Look-ups in named tables: a row name and a column name give one cell, copied from the table.

lururi:
         gosa  bopor  fikibi
tefovaz  0.49   0.46    0.49
fogako   0.64   0.47    0.38
seku     0.09   0.86    0.86
muzi     0.16   0.96    0.13
gug      0.35   0.54    0.63

fogako, bopor -> 0.47
tefovaz, fikibi -> 0.49
gug, fikibi -> 0.63
muzi, bopor -> 0.96
tefovaz, bopor -> 0.46
seku, fikibi -> 0.86
gug, gosa -> 0.35
seku, bopor -> 0.86

dop:
fields: saniviv, nud, bozubam, mape, nen, daruz, nukopul, fimegut
kuli: [1.8, 1.6, 1.7, 2.0, 9.0, 9.1, 9.2, 9.0]
nuv: [1.6, 1.6, 1.6, 1.8, 1.8, 1.6, 9.1, 9.2]
zuluvok: [1.6, 1.6, 1.7, 1.6, 9.1, 9.1, 9.1, 9.1]
repoto: [1.7, 1.6, 9.1, 9.2, 9.2, 9.1, 9.0, 9.0]
nufiduz: [1.7, 1.7, 1.6, 1.7, 1.7, 1.7, 2.2, 9.0]
mub: [1.7, 1.6, 1.6, 1.5, 1.6, 9.1, 9.2, 9.1]
tibi: [1.7, 1.6, 8.9, 9.3, 9.1, 9.2, 9.1, 9.1]
nin: [1.6, 1.7, 1.8, 1.7, 1.7, 9.1, 8.9, 9.2]
pila: [1.6, 1.6, 1.6, 1.7, 1.7, 7.1, 9.2, 9.2]

nen of tibi = 9.1
nen of pila = 1.7
fimegut of nin = 9.2
daruz of tibi = 9.2
nukopul of nin = 8.9
nud of zuluvok = 1.6
bozubam of zuluvok = 1.7
Row with the largest daruz: tibi

rufevo
|  | lezu | gado | mef | gesa |
|---|---|---|---|---|
| zunuso | 1.03 | 6.99 | 6.39 | 6.45 |
| bomat | 1.93 | 6.72 | 6.55 | 6.15 |
| tam | 1.20 | 7.06 | 6.25 | 6.20 |
| paboza | 7.71 | 1.51 | 4.82 | 3.96 |
| milid | 2.37 | 2.91 | 2.25 | 2.04 |
| kir | 1.71 | 7.14 | 6.26 | 6.17 |
| zupeg | 1.89 | 7.26 | 6.21 | 6.75 |
| bapob | 2.44 | 3.79 | 1.90 | 1.64 |
| zugima | 1.02 | 3.95 | 1.36 | 1.91 |

mef of milid is 2.25
lezu of bapob is 2.44
gesa of kir is 6.17
lezu of zugima is 1.02
mef of bomat is 6.55
gesa of zugima is 1.91
gesa of zupeg is 6.75
mef of kir is 6.26
gesa of milid is 2.04
lezu of kir is 1.71
mef of zunuso is 6.39
gesa of bapob is 1.64
mef of paboza is 4.82
gado of tam is 7.06
gesa of bomat is 6.15
gado of zupeg is 7.26
gesa of zunuso is 6.45
mef of zugima is 1.36
lezu of zunuso is 1.03
mef of bapob is 1.90

gutu =
        vun  fal  tuleme  gedopug  zev  rudime  fod  kalati  kun  denibob
bemobi  185  116      45      178  103     102  168     191  104      172
dod     120   53     135      148   40     211  151      98   48      118
dor      55  185     154       69  178      79   63      68  178       57
palo     47  142     180       63  129     136   70      60  125       59
fevu    172  114      24      169  112     102  151     199  112      184
memi    157   57     100      175   58     189  174     154   40      167
lop     151   31     120      162   37     180  170     146   36      155

What is the kalati of dod in gutu? 98
What is the vun of bemobi in gutu? 185
What is the fal of dod in gutu? 53
What is the vun of fevu in gutu? 172
What is the zev of memi in gutu? 58
What is the gedopug of palo in gutu? 63
What is the kalati of dor in gutu? 68
What is the fal of fevu in gutu? 114
What is the gedopug of fevu in gutu? 169
What is the tuleme of bemobi in gutu? 45
What is the tuleme of memi in gutu? 100

diviful.tsv
	dun	nilinu	gof
mota	97	197	182
kiv	75	155	157
mon	63	98	120
rut	175	180	154
vomupig	192	125	113
nogosa	152	82	91
zuvez	77	89	111
tuzef	152	180	159
loni	115	61	84
finu	40	111	134
nuvor	139	74	88
buf	83	172	167
bidef	197	108	100
bosi	206	177	146

dun of vomupig = 192
nilinu of mon = 98
gof of kiv = 157
gof of nuvor = 88
nilinu of bidef = 108
nilinu of mota = 197
nilinu of nogosa = 82
gof of tuzef = 159
dun of finu = 40
nilinu of rut = 180
nilinu of finu = 111
gof of zuvez = 111
nilinu of vomupig = 125
Row with the largest dun: bosi

leg:
|  | turi | ridagu | gaforem |
|---|---|---|---|
| femi | 181 | 199 | 205 |
| keka | 177 | 195 | 164 |
| pugivi | 180 | 161 | 177 |
| kapim | 181 | 160 | 183 |
| zibus | 177 | 147 | 169 |
| demunid | 179 | 130 | 196 |
| zak | 178 | 182 | 174 |
| geg | 180 | 196 | 195 |
| kavo | 183 | 54 | 228 |
| lev | 180 | 142 | 195 |
| befabup | 175 | 130 | 173 |
| fitusaz | 180 | 179 | 187 |

What is the turi of femi in leg? 181
What is the ridagu of femi in leg? 199
What is the gaforem of demunid in leg? 196
What is the ridagu of befabup in leg? 130
What is the gaforem of kavo in leg? 228
What is the turi of keka in leg? 177

gazedor =
|  | mes | tiramig | taveri | kul | zemop | ledined | lag | kuroles |
|---|---|---|---|---|---|---|---|---|
| boram | 191 | 178 | 113 | 130 | 177 | 152 | 122 | 139 |
| gagazun | 169 | 137 | 127 | 98 | 159 | 124 | 127 | 150 |
| riris | 188 | 174 | 119 | 117 | 173 | 165 | 131 | 127 |
| pevoli | 167 | 120 | 169 | 183 | 117 | 138 | 154 | 137 |
| rareb | 155 | 121 | 193 | 133 | 139 | 191 | 64 | 99 |
| pina | 136 | 124 | 201 | 139 | 126 | 85 | 184 | 114 |
| rel | 163 | 125 | 174 | 145 | 127 | 180 | 66 | 102 |
| mekuga | 175 | 122 | 154 | 135 | 185 | 148 | 102 | 123 |
| pasu | 125 | 101 | 108 | 103 | 142 | 150 | 167 | 171 |

pevoli, kuroles: 137
pina, mes: 136
boram, mes: 191
rareb, kul: 133
riris, kul: 117
gagazun, kul: 98
boram, ledined: 152
riris, lag: 131
rel, ledined: 180

